Below is a small trained network, with its code and all its weights. Each question gives an input and a class and asks what happens when units are switched off, that is, made to give their printed mean instead of their output.

import numpy as np


def w(rows, s, z=0):
    codes = np.array(rows[::2]) - 128.0
    scale = np.full(codes.shape[1], s)
    scale[-1] = z or s
    return codes * scale


def f(y):
    return np.maximum(y, 0)


def log_softmax(a):
    a = a - a.max(-1, keepdims=True)
    return a - np.log(np.exp(a).sum(-1, keepdims=True))


def net(x, mask):
    res = np.array(x, float).reshape(1, 2) / 4 @ E
    y = f(res @ A[0][:, :-1].T + A[0][:, -1])
    res = res + np.where(mask, y, B[0][:, -1]) @ B[0][:, :-1]
    return log_softmax(res[-1] @ U[:, :-1].T + U[:, -1])


A, B = {}, {}
E = w([
[59,43,152,97,87,175,80,231,86,219,135,100],'x0',
[159,83,76,177,155,183,229,87,34,119,252,53],'x1',
],0.011)
A[0] = w([
[116,63,121,129,119,171,133,187,96,173,230,103,133],'n1',
[121,112,125,128,124,133,137,127,105,134,201,98,49],'n2',
[129,119,125,128,127,139,131,120,122,129,161,125,247],'n3',
[118,105,130,128,119,136,120,175,127,151,143,123,25],'n4',
[166,160,112,139,139,126,166,17,143,89,206,122,88],'n5',
[148,93,106,153,128,172,170,111,79,142,188,153,87],'n6',
[134,122,124,132,139,132,151,90,104,111,249,83,119],'n7',
],0.019,0.014)
B[0] = w([
[103,119,148,116,154,127,119,146,41,106,121,120,253],'n1',
[76,124,138,96,130,160,103,72,161,120,85,165,174],'n2',
[174,146,65,246,221,22,194,2,193,196,146,104,198],'n3',
[108,149,136,97,178,173,108,94,90,52,87,231,153],'n4',
[78,103,150,109,163,144,110,124,29,110,117,129,235],'n5',
[128,106,127,99,75,174,103,125,185,135,142,143,208],'n6',
[170,166,135,111,84,119,119,192,194,122,113,143,232],'n7',
],0.021,0.025)
U = w([
[96,154,143,88,133,122,52,103,255,142,57,202,107],'0',
[66,118,137,137,175,131,124,101,2,92,104,153,96],'1',
[166,137,55,248,158,74,231,95,135,170,166,87,250],'2',
[120,110,175,129,74,163,178,186,138,101,172,100,103],'3',
[91,129,143,77,65,205,136,138,149,117,144,50,110],'4',
[145,135,121,131,64,122,148,174,115,130,174,115,103],'5',
[173,85,112,134,104,194,120,187,116,107,152,111,107],'6',
],0.012,0.016)

Each question gives the input, the list of numbers given to net, and the class t.
The units are the neurons (one row each of A and B). Each row of codes is followed by its name. A weight is (code - 128) times the scale printed after its matrix; where a second scale follows, it is the last column's (A, B and U).
mask holds one flag per neuron, in row order. A switched-off neuron (its flag False) gives its mean, the last column of its row in B, instead of its output. The means were averaged over made-up inputs and are rounded, as every weight is.
A unit's drop is (log p(t) with every unit on - log p(t) with that unit switched off) / (log p(t) with every unit on - log p(t) with every unit switched off).
The circuit of an input: a set's keep is (log p(t) with only the set's units on - log p(t) with every unit switched off) / (log p(t) with every unit on - log p(t) with every unit switched off). Starting from all 7 units, units are removed one at a time, each time the one whose removal leaves the highest keep (on an exact tie, the one counted first), for as long as the keep stays at least 0.8.
circuit, biggest first: the units of the circuit, biggest drop first
k most important neurons: the k neurons with the biggest drops, biggest first
drop of u: that unit's drop, to one decimal
input [7,-6], class 1: 2 most important neurons => n7; n6
input [-3,0], class 2: 3 most important neurons => n1; n4; n2
input [-7,-6], class 1: circuit, biggest first => n7
input [0,-2], class 2: 2 most important neurons => n5; n1
input [-2,3], class 2: 2 most important neurons => n3; n1
input [7,7], class 0: 3 most important neurons => n7; n6; n5
input [1,4], class 0: 3 most important neurons => n7; n6; n2
input [3,3], class 2: 2 most important neurons => n5; n3
input [3,-3], class 2: 2 most important neurons => n5; n1
input [0,4], class 0: 2 most important neurons => n7; n6
input [-1,4], class 0: 3 most important neurons => n7; n6; n2
input [5,6], class 0: 3 most important neurons => n7; n6; n5
input [3,7], class 0: drop of n7 => 1.1
input [2,-3], class 2: drop of n2 => 0.3
input [2,6], class 0: drop of n7 => 1.0
